[[-34 -29 -36 -30 -25  50 -33   2 -35 -36   2 -34   0 -30]
 [-32 -27 -32 -30 -21  50 -31  -2 -33 -34  -3 -32  -3 -26]
 [ 32  29  33  29  22 -53  32   1  34  35   2  32   3  28]
 [-32 -29 -34 -30 -23  49 -32   0 -33 -35   0 -32  -1 -28]]
|
[[ 32  29  33  29  22 -53  32   1  34  35   2  32   3  28]
 [-32 -27 -32 -30 -21  50 -31  -2 -33 -34  -3 -32  -3 -26]
 [-32 -29 -34 -30 -23  49 -32   0 -33 -35   0 -32  -1 -28]
 [-34 -29 -36 -30 -25  50 -33   2 -35 -36   2 -34   0 -30]]

[[ 12  39   8   1 -27   0  49  -7  14]
 [-34  28  20 -34 -20 -46  -1 -43 -18]
 [ 26 -13  19  -5  -6  14 -21  33   0]
 [ 16   6 -45   0  23  13  11 -12   2]
 [ -7 -37  16 -45 -45  46 -12 -20   1]
 [ 16 -30   4 -35  26  -8   1  28 -19]
 [-24 -42  -4  17  42  14  20 -11  29]
 [ 28  -4  -6   0  15 -11 -22  25  46]
 [-46   9   6 -49  -7 -31  41  48   4]
 [-35   9  34  51 -31   2 -20 -26   9]]
|
[[-35   9  34  51 -31   2 -20 -26   9]
 [-34  28  20 -34 -20 -46  -1 -43 -18]
 [ 26 -13  19  -5  -6  14 -21  33   0]
 [ -7 -37  16 -45 -45  46 -12 -20   1]
 [ 12  39   8   1 -27   0  49  -7  14]
 [-46   9   6 -49  -7 -31  41  48   4]
 [ 16 -30   4 -35  26  -8   1  28 -19]
 [-24 -42  -4  17  42  14  20 -11  29]
 [ 28  -4  -6   0  15 -11 -22  25  46]
 [ 16   6 -45   0  23  13  11 -12   2]]

[[ 19 -55  27   2  29  29   6  27   6  24  -6 -40  32  27  32]
 [ 23 -51  30   0  32  33   1  30   2  27  -4 -42  35  30  37]
 [ 23 -45  33   0  35  34  -1  32  -1  28   0 -38  36  33  38]
 [-21  52 -31  -2 -32 -31  -3 -30  -4 -26   4  42 -33 -30 -35]]
|
[[ 23 -45  33   0  35  34  -1  32  -1  28   0 -38  36  33  38]
 [ 23 -51  30   0  32  33   1  30   2  27  -4 -42  35  30  37]
 [ 19 -55  27   2  29  29   6  27   6  24  -6 -40  32  27  32]
 [-21  52 -31  -2 -32 -31  -3 -30  -4 -26   4  42 -33 -30 -35]]

[[  6  45   2 -21]
 [ 18  43  14 -12]
 [ -1  43  -9 -25]
 [ 10  45   6 -19]
 [ -4  41 -15 -26]
 [ 14  45  11 -15]
 [  2  44  -3 -23]]
|
[[ 18  43  14 -12]
 [ 14  45  11 -15]
 [ 10  45   6 -19]
 [  6  45   2 -21]
 [  2  44  -3 -23]
 [ -1  43  -9 -25]
 [ -4  41 -15 -26]]

[[ 54 -13 -14]
 [ 50 -11 -12]
 [ -5 -14 -18]]
|
[[ 50 -11 -12]
 [ 54 -13 -14]
 [ -5 -14 -18]]

[[ 26 -10  37  23  36  40  25  42  27  32  41 -21  41]
 [ 28 -14  43  28  40  44  28  45  30  36  44 -24  45]
 [ 25 -13  39  28  34  41  24  42  25  34  41 -25  42]
 [-26  11 -39 -25 -36 -40 -25 -41 -27 -32 -40  23 -41]
 [ 26 -14  41  29  37  42  25  44  26  36  43 -26  44]
 [ 25  -7  36  21  34  38  25  40  27  29  39 -19  40]
 [ 23   1  22   7  33  28  23  33  25  16  30  -8  32]]
|
[[ 28 -14  43  28  40  44  28  45  30  36  44 -24  45]
 [ 26 -14  41  29  37  42  25  44  26  36  43 -26  44]
 [ 25 -13  39  28  34  41  24  42  25  34  41 -25  42]
 [ 26 -10  37  23  36  40  25  42  27  32  41 -21  41]
 [ 25  -7  36  21  34  38  25  40  27  29  39 -19  40]
 [ 23   1  22   7  33  28  23  33  25  16  30  -8  32]
 [-26  11 -39 -25 -36 -40 -25 -41 -27 -32 -40  23 -41]]

[[-39 -31 -46  -3   7  27 -34  -9  31  32]
 [ -6 -41  31  24  31 -25  -2 -25  32  17]
 [-24   4 -26  10  40  23  21  -5  36  13]
 [ -7  43  21 -40 -15   8 -25 -33  21 -29]
 [-10 -44 -20 -40  32 -36  43  -8  12  10]
 [-16 -39  20 -21 -26  -6 -42   4  29 -15]
 [ -9  12 -31  -8  34  25  39  33 -14  -2]
 [-21  -3 -14 -11 -29  -1  11 -22  14 -18]]
|
[[ -6 -41  31  24  31 -25  -2 -25  32  17]
 [ -7  43  21 -40 -15   8 -25 -33  21 -29]
 [-16 -39  20 -21 -26  -6 -42   4  29 -15]
 [-21  -3 -14 -11 -29  -1  11 -22  14 -18]
 [-10 -44 -20 -40  32 -36  43  -8  12  10]
 [-24   4 -26  10  40  23  21  -5  36  13]
 [ -9  12 -31  -8  34  25  39  33 -14  -2]
 [-39 -31 -46  -3   7  27 -34  -9  31  32]]
